(in the rows, 128 means zero)
Each row of numbers stands for one object and depends on some of the facts below. Use the named rows to name the rest.

Some objects and their rows:
[141 111 167  91  76 108 127 105 164 113  87 156  63 148 137  55 162 112
 145 166 126  83 119  96 167 133 112 102 122 159  71 152 108 106 149  93
 133] -> kleskem
[ 95 126 178 105  71 142 127  61 133 114 117 207 102 140 123 126 105  56
 115 160  85 145 126 113 118 117 111 112 134 133  34 151 134 180 173  80
 160] -> kledrok
[132  73 177 127  99 107 127 112 150 115  99 173  60 125 161  95 135 147
 113 130 106  91 125 106 149 129 128 137 133 176 114 163 114 114 181 121
 128] -> zusko
[141 117 173 109  73 101 145  98 148 114 116 177  56 134 133 118 149 112
 124 160  93  91 106 102 160 133 125 123  93 153 114 152 144 124 152  74
 162] -> drazal
[ 89 134 189 102  88 133 135  73 173 119 130 188 100 118 121 102 105  34
 115 141  92 140 133 116 112 140 107 111 144 116  30 145 147 178 187 102
 137] -> bribaver
[123 123 165 109  75 135 146 120 153 116 101 158  70 138 120 100  99 132
 159 127  98  99 105  72 127 123 117 112 125 137  79 151 111 133 166  97
 153] -> femum
[124  98 173 120  83 118 131 105 147 114  99 164  70 134 136  88 119 126
 129 133  91 110 126  93 141 130 117 121 129 154  90 151 122 124 167 112
 144] -> grames
[151 133 161 118 102 104 131  93 203 138 106 170  66 154 134 104 134 108
 146 138  80  95 135 119 151 143 134  98 120 149 111 183 135 131 147 112
 120] -> zopu
[120 106 141 108  82 143 148 110 190 126 121 171  75 152 129 123 105 103
 172 115  84 111 111  60 139 127 137  73 137 159  99 169 100 154 134 109
 160] -> fodisok
[138 111 159 127  93 108 125 104 155 124  81 162  57 167 140  84 126 122
 154 137  77  86 134  92 153 137 131 107 107 153 112 168 127 120 149 113
 146] -> gafur
[151  59 161 137  77 116 113  93 166 115  96 146  81 133 145  80 120 164
 113 119  80 127 163 100 168 108 115 136 146 189 137 163 126  93 152 133
 127] -> depa
[141 129 145 115  92 140 116  80 124 117 123 214  84 150 113 127 104 120
 138 129  84 145  99 100 150 139 119  95 122 134  63 161 108 176 123 104
 192] -> fenak
[118  84 155 106 100 117 141  88 163 116  94 175  87 147 152 112 122 121
 135 117  85 122 136  70 141 125 131  68 138 181 108 161 116 137 135 123
 150] -> treten
[164  82 164 131  93 109 116  83 205 129 108 150  91 120 139  91 122 159
 108 113  83 134 166 124 163 116 113 130 156 181 134 175 136  99 157 140
 103] -> fogus
[129  65 163 112 115 104 135  94 157 116  88 182  78 136 174 116 138 153
 115 117 102 103 134  87 146 123 136  91 140 199 128 171 110 122 157 129
 132] -> siner
[137 113 165 119  90 104 131 103 156 120  86 161  58 158 140  86 133 119
 146 143  85  86 130  93 152 136 128 106 109 153 108 162 129 118 151 105
 143] -> mestek
[149  60 168 132  73 113 119  95 167 111 101 146  81 126 144  81 125 161
 106 124  85 127 159 101 165 109 112 138 146 189 134 157 128  90 156 127
 125] -> pladel
[100 114 145 117  90 154 109  50 128 122  99 209 108 153 126 119  97  67
 141 137  83 144 129  97 144 120 116 105 120 133  41 158 136 189 162 100
 189] -> derom
[127 122 157 110  78 138 141 116 158 120  99 161  73 145 121 103  98 134
 165 125  97 101 108  73 131 122 120 106 128 140  81 158 107 138 160 100
 153] -> vaklober
[ 83 109 166 115  87 146 116  72 133 114  95 185  99 149 128  84  94  54
 138 134  85 135 139  88 125 129 111 106 133 126  33 146 130 175 175 114
 166] -> dutras
[148 106 147 123  84 129 120  77 156 130 107 198  82 148 134 136 121 136
 133 143  82 125 119 113 160 114 128 112 124 167 101 176 120 147 145  97
 158] -> dudaza

How the objects are related:
Ψ: points at; Δ: is directly followed by
Ψ(bavus, kazustem); Ψ(breser, kopom); Ψ(bribaver, momak); Ψ(bribaver, zopu)
Ψ(bribaver, klodon); Ψ(bribaver, vafeskis); Ψ(bribaver, dutre); Ψ(brikli, dudaza)
Ψ(brikli, fenak); Ψ(brikli, togrokun); Ψ(brikli, drubrur); Ψ(brikli, nagres)
Ψ(brosam, mamal); Ψ(dogul, fodisok); Ψ(dogul, komen); Ψ(dradur, gotar)
Ψ(dradur, siner); Ψ(drazal, klibon); Ψ(drazal, truvo); Ψ(drazal, togrokun)
Ψ(drazal, mema); Ψ(drimeso, skize); Ψ(drimeso, flizon); Ψ(drimeso, drumar)
Ψ(drubras, doflak); Ψ(dusir, drumar); Ψ(femum, seklenem); Ψ(flades, briner)
Ψ(flades, gotar); Ψ(flades, treten); Ψ(flopler, kligek); Ψ(flopler, momak)
Ψ(fodra, droflas); Ψ(fodra, pageton); Ψ(fona, fodisok); Ψ(fona, tenum)
Ψ(fudrok, kogrel); Ψ(fudrok, fopla); Ψ(fudrok, gromugul); Ψ(grames, zula)
Ψ(kledrok, dudaza); Ψ(kledrok, flizon); Ψ(kleskem, doflak); Ψ(kleskem, mamal)
Ψ(kligrelir, vafeskis); Ψ(klisok, depa); Ψ(lotrel, poklon); Ψ(lugom, fludo)
Ψ(mabu, grani); Ψ(mabu, kiplesti); Ψ(padedrik, gafuras); Ψ(pala, poklon)
Ψ(pala, dremin); Ψ(pobos, brusepon); Ψ(pobos, gafur); Ψ(rivol, skifun)
Ψ(rodus, togrokun); Ψ(rodus, bige); Ψ(rovan, poklon); Ψ(rovan, sinak)
Ψ(rovan, nagres); Ψ(rubro, dira); Ψ(rubro, plevum); Ψ(rubro, flizon)
Ψ(rubro, puple); Ψ(rubro, gona); Ψ(rugre, kosu); Ψ(rugre, zuzadil)
Ψ(sitrus, skadute); Ψ(sitrus, vafeskis); Ψ(sitrus, sinak); Ψ(sitrus, gromugul)
Ψ(skazaske, dira); Ψ(skazaske, skize); Ψ(skazaske, klodon); Ψ(sobruzek, plevum)
Ψ(sobruzek, skagral); Ψ(sobruzek, puple); Ψ(stadrul, dira); Ψ(stadrul, skadute)
Ψ(steklan, skagral); Ψ(stevos, derom); Ψ(tregra, rotos); Ψ(tregra, plevum)
Ψ(tregra, bravis); Ψ(trikidi, kosu); Ψ(trikidi, plevum); Ψ(trikidi, dutre)
Ψ(trikidi, fopla); Ψ(trikidi, bige); Ψ(trira, momak); Ψ(trira, fogus)
Ψ(tromezan, treten); Ψ(tromezan, komen); Ψ(tubrem, kosu); Ψ(tubrem, roplor)
Ψ(tubrem, fodisok); Ψ(tubrem, skadute); Ψ(viril, fabem); Ψ(zasto, fenak)
Ψ(zasto, derom); Ψ(zipla, flusker); Ψ(zipla, gona); Ψ(zopak, gromugul)
Ψ(zusko, flustum); Δ(bavus, brikli); Δ(bige, fenak); Δ(bravis, zuzadil)
Δ(breser, bravis); Δ(briner, klisok); Δ(brosam, fabem); Δ(brusepon, fudrok)
Δ(butram, rovan); Δ(depa, rubrul); Δ(derom, groki); Δ(digram, skiva)
Δ(dira, dremin); Δ(doflak, padedrik); Δ(drazal, nagres); Δ(drezom, skezesem)
Δ(drimeso, rugre); Δ(driplon, fodra); Δ(drubras, momak); Δ(drumar, pegruk)
Δ(dufal, rodus); Δ(duflo, kleskem); Δ(dusir, klatafu); Δ(dutre, trepi)
Δ(fabem, femum); Δ(fleri, mabu); Δ(fludo, kogrel); Δ(fodisok, drimeso)
Δ(fogus, brosam); Δ(fopla, skadute); Δ(fudron, dira); Δ(gafur, drubrur)
Δ(gobropam, steklan); Δ(gona, dradur); Δ(gotar, driplon); Δ(grani, sinak)
Δ(gromugul, risok); Δ(kazustem, lugom); Δ(kiplesti, dufal); Δ(kiru, grani)
Δ(klatafu, brusepon); Δ(kledrok, flizon); Δ(kleskem, roplor); Δ(klibon, kopom)
Δ(kligek, kligrelir); Δ(kligrelir, mestek); Δ(klisok, butram); Δ(klodon, kazustem)
Δ(kogrel, sitrus); Δ(komen, drazal); Δ(kopom, briner); Δ(lotrel, gona)
Δ(mabu, bige); Δ(mamal, vaklober); Δ(mema, pageton); Δ(mestek, fopla)
Δ(momak, doflak); Δ(pageton, trira); Δ(pala, duflo); Δ(pefliten, viril)
Δ(pegruk, fudron); Δ(pladel, fleri); Δ(plastu, fodisok); Δ(plipluk, komen)
Δ(ploku, mamal); Δ(pobos, zusko); Δ(puple, digram); Δ(risok, puple)
Δ(rivol, bribaver); Δ(rodus, lotrel); Δ(roplor, rivol); Δ(rotos, fludo)
Δ(rovan, poklon); Δ(rubrul, fona); Δ(rugre, flusker); Δ(seklenem, tubrem)
Δ(sinak, tenum); Δ(siner, gafur); Δ(sitrus, tromezan); Δ(skadute, kledrok)
Δ(skazaske, drubras); Δ(skezesem, plastu); Δ(skifun, ploku); Δ(skiva, derom)
Δ(sobruzek, togrokun); Δ(stadrul, tregra); Δ(steklan, flustum); Δ(stevos, rotos)
Δ(togrokun, zula); Δ(tregra, dutras); Δ(trepi, kiru); Δ(trikidi, mema)
Δ(tubrem, zopu); Δ(vafeskis, bavus); Δ(vaklober, breser); Δ(viril, gotar)
Δ(zasto, pefliten); Δ(zipla, stevos); Δ(zopak, siner); Δ(zula, stadrul)
Δ(zusko, vafeskis)

Name these rows:
No name comes twice in this set of rows, the named rows included.
[155  73 143 135 100 122 113  86 159 130 114 206  68 138 159 139 139 149
 124 133  96 106 115 118 180 119 141 131 124 187 128 186 113 141 156 110
 156] | togrokun
[ 69 105 180  89  91 130 145  67 130 100  96 186 110 134 139 101 105  53
 118 131  93 141 139  69 107 127 110  75 137 143  42 132 139 170 168 105
 163] | dradur
[123 125 169 106  66 135 155 124 190 121 144 165  63 119 115 116 111  96
 150 133  98 104  95  84 135 134 123 115 130 135  85 152 118 145 162  89
 149] | fudrok
[139 133 147 115  76 144 136 104 191 136 115 180  77 163 120 135  97 123
 168 134  77 113 113  97 129 115 133  91 145 151  85 187  94 154 142  99
 134] | dira
[144 119 159 126  75 113 125  99 176 132 103 181  54 181 139 116 132 108
 149 163  62  96 134 115 146 124 141  98 127 169 111 191 107 132 134  95
 125] | puple
[165  81 161 132  84 114 115  81 208 131 116 160  90 130 141 106 124 155
 107 124  74 138 165 130 163 109 119 125 162 190 137 184 126 106 146 132
  99] | klodon
[126 123 152 115  95 139 123  96 169 123 142 201  76 151 118 109 104  82
 145 120  73 144 114  96 139 153 127  77 148 137  64 168  98 179 119 127
 164] | skadute
[144  89 177 120 108 105 133 103 194 128 128 181  66 108 156 114 143 128
 107 127 107 100 122 126 153 139 131 131 141 171 118 174 125 128 178 122
 114] | kligrelir
[135 147 173 100  89 126 152 112 193 128 117 160  80 120 114 112 102 126
 149 124 104 105 107  98 119 133 115 108 136 127  76 159 124 138 173 101
 126] | trira
[144 116 159 122  89 124 122  85 177 134 103 186  83 156 136 122 116 130
 133 142  76 124 134 123 138 117 128 102 146 165  93 185 110 142 149 110
 122] | skize
[150  65 173 129  69 111 129  97 201 117 140 151  76 104 138  94 135 130
  97 125  87 130 150 112 172 121 115 142 150 185 141 157 139 101 155 121
 123] | zopak
[135 130 151 113 101 136 119  88 138 118 125 201  81 137 112 106 104 109
 139 118  89 140 103  95 148 151 115  95 126 125  60 155 115 172 132 118
 187] | dremin
[115 127 187 111  63 131 135 116 137 105 146 194  62 144 114 101 108  84
 119 152  76 136 105 104 115 144 117 104 150 135  51 151  92 160 138  99
 149] | tregra

Now the same objects, written a new way:
Known rows:
[108 177 118 187  87 127 105 166 131 119 138 115 130 153 113 114 131 154
 150 162 122 130 144  75 161 149  65  91 111 135 122 181 154 121 129 114
 135] -> bavus
[ 95 169 114 193  72 125  89 146 128 125 137  80 132 157  77 119 119 159
 154 149 117 137 143  67 164 101  29 118 103 117 104 186 155 124 123 122
 129] -> brikli
[116 179 113 153 100 128 110 162 123 114 147  96 115 158  84 118 144 151
 143 153 129 109 138 107 151 168  89 109 109 114 122 173 110 114 132  98
 130] -> dudaza
[108 159 121 181  71 124  95 162 133 115 139  86 131 156  83 114 125 160
 150 151 115 130 141  78 158 125  51 109 106 111 112 181 144 119 127 107
 125] -> kledrok
[122 170 120 134 124 125 119 173 123 106 150 124 119 152 163 122 158 142
 145 163 135 110 137 105 139 168 115  78 120 131 148 164 111 116 137  94
 143] -> skezesem
[121 173 119 139 122 125 118 174 122 108 149 127 121 153 160 120 153 143
 143 164 135 112 138 102 141 171 116  78 119 132 147 165 112 117 137  95
 142] -> dufal
[126 181 124 123 135 125 125 178 120  99 153 131 114 153 174 122 162 142
 145 162 137 100 135 117 135 183 137  72 122 131 153 162  92 116 140  87
 142] -> seklenem
[115 139 133 172  76 123  98 176 135 111 138 100 131 155 118 117 132 157
 145 148 118 126 140  79 152 137  65  94 110 115 120 175 136 116 129  93
 128] -> drimeso
[105 151 116 218  80 125 101 165 131 132 127  94 122 156  82 115 131 143
 157 152 120 143 150  41 173 138  25  91 105 136 116 180 165 126 130 131
 120] -> trira
[112 194 116 210  91 134 130 163 128 115 145 126 138 155 111 116 140 153
 144 157 120 118 148  85 157 164  86  92 110 141 130 183 126 108 124 111
 131] -> pageton
[122 182 119 135 127 127 119 173 122 101 152 128 116 153 156 120 154 144
 142 163 132 106 138 105 141 180 122  76 120 136 145 168 109 117 138  94
 141] -> kopom
[110 190 120 186  93 126  92 175 129 129 152 106 118 146 109 108 130 151
 147 162 132 126 138  95 166 179  86  72 111 143 119 177 146 133 135 118
 129] -> brusepon
[117 177 125 147 103 129 109 177 126 105 134 135 113 157 114 118 136 172
 150 170 119 113 144 102 158 175  77 104 115 147 114 174 170 119 134 108
 138] -> grani
[124 168 126 120 134 124 124 174 119  99 154 130 118 153 187 123 161 137
 143 163 137 105 135 110 134 166 130  72 123 130 157 161  96 114 139  86
 142] -> gobropam
[125 171 120 120 135 123 121 172 120 100 153 128 116 153 188 122 162 138
 142 162 137 104 135 113 134 174 129  76 123 127 158 161  98 113 139  88
 144] -> plipluk
[116 183 116 162 106 127 115 163 125 114 144 124 119 154 119 116 143 149
 144 162 129 115 142  96 156 179  93  84 115 136 130 174 135 119 131 106
 137] -> gafuras
[129 124 138 117 121 117 118 174 127  97 150 112 118 152 195 127 160 138
 144 150 130 107 135 104 129 151 116  75 121 115 159 157  86 109 140  70
 133] -> skazaske
[115 172 124 154 111 123 110 170 125 111 146 121 125 153 157 119 142 145
 147 165 127 119 140  93 147 153  93  80 116 133 136 172 129 119 134 100
 141] -> viril
[112 190 120 193 101 132 135 160 124 113 146 129 134 155 128 117 146 145
 140 157 125 115 146  95 151 174  99  86 113 133 138 177 108 105 124 105
 133] -> droflas
[121 173 103 147 104 127 118 162 128  97 144 114 109 155  97 106 139 145
 148 153 110 118 142 107 157 172  95  85 113 111 139 174 121 112 131 102
 132] -> skagral
[106 191 105 187  89 130  99 160 125 124 142  95 119 159  60 113 133 156
 150 157 122 120 144  82 163 159  61 111 105 131 107 187 145 131 131 119
 127] -> derom

Rows to name:
No name comes twice in this set of rows, the named rows included.
[118 140 121 148  89 119 108 157 134  97 140 104 119 154 135 112 136 143
 146 146 110 127 140  92 150 125  73  86 112 103 140 172 118 109 129  86
 134] | rubro
[103 170 124 176  99 125 109 137 117 109 142 106 120 150  89 121 130 155
 153 160 131 129 143  78 152 128  88  94 115 121 129 178 133 130 137  99
 139] | lotrel
[118 171 128 119 130 117 103 182 123 112 162 112 118 144 212 120 154 132
 143 162 146 116 131 117 135 160 127  53 121 130 158 159  99 125 141  88
 143] | pobos
[122 181 112 114 142 126 118 181 118 108 154 109 112 155 183 127 168 130
 145 159 131  98 131 128 137 164 130  94 118 126 150 156  84 105 136 100
 137] | klibon
[112 158 117 225  78 131 105 164 129 129 129  97 112 155  51 115 130 157
 154 146 111 129 149  62 176 157  44  98 103 142 110 181 159 125 131 126
 111] | zopu
[ 96 165 127 195  84 126  99 128 120 120 134  98 123 149  74 121 122 159
 154 148 126 137 143  68 158 109  59 107 111 124 119 184 145 132 133 105
 135] | rovan
[126 145 114 104 129 117 125 168 127  76 152 118 116 154 189 116 152 128
 150 152 117 115 135 116 134 130 121  71 121 103 170 161  84 106 136  77
 143] | sobruzek
[128 170 134  90 136 124 124 181 118  85 146 147 105 156 182 127 159 155
 145 171 131  94 137 125 135 189 131  86 126 142 142 159 126 113 142  87
 149] | kiplesti
[129 144 140 111 119 120 120 181 126  95 155 116 123 153 189 124 158 141
 139 158 132 107 133 113 128 166 125  80 120 118 151 158  90 108 140  70
 137] | dusir
[115 187 110 143 120 129 108 176 124 117 149 104 116 157 142 124 157 137
 146 155 122 107 136 114 151 155 105 104 111 132 134 165 107 110 131 114
 131] | mema

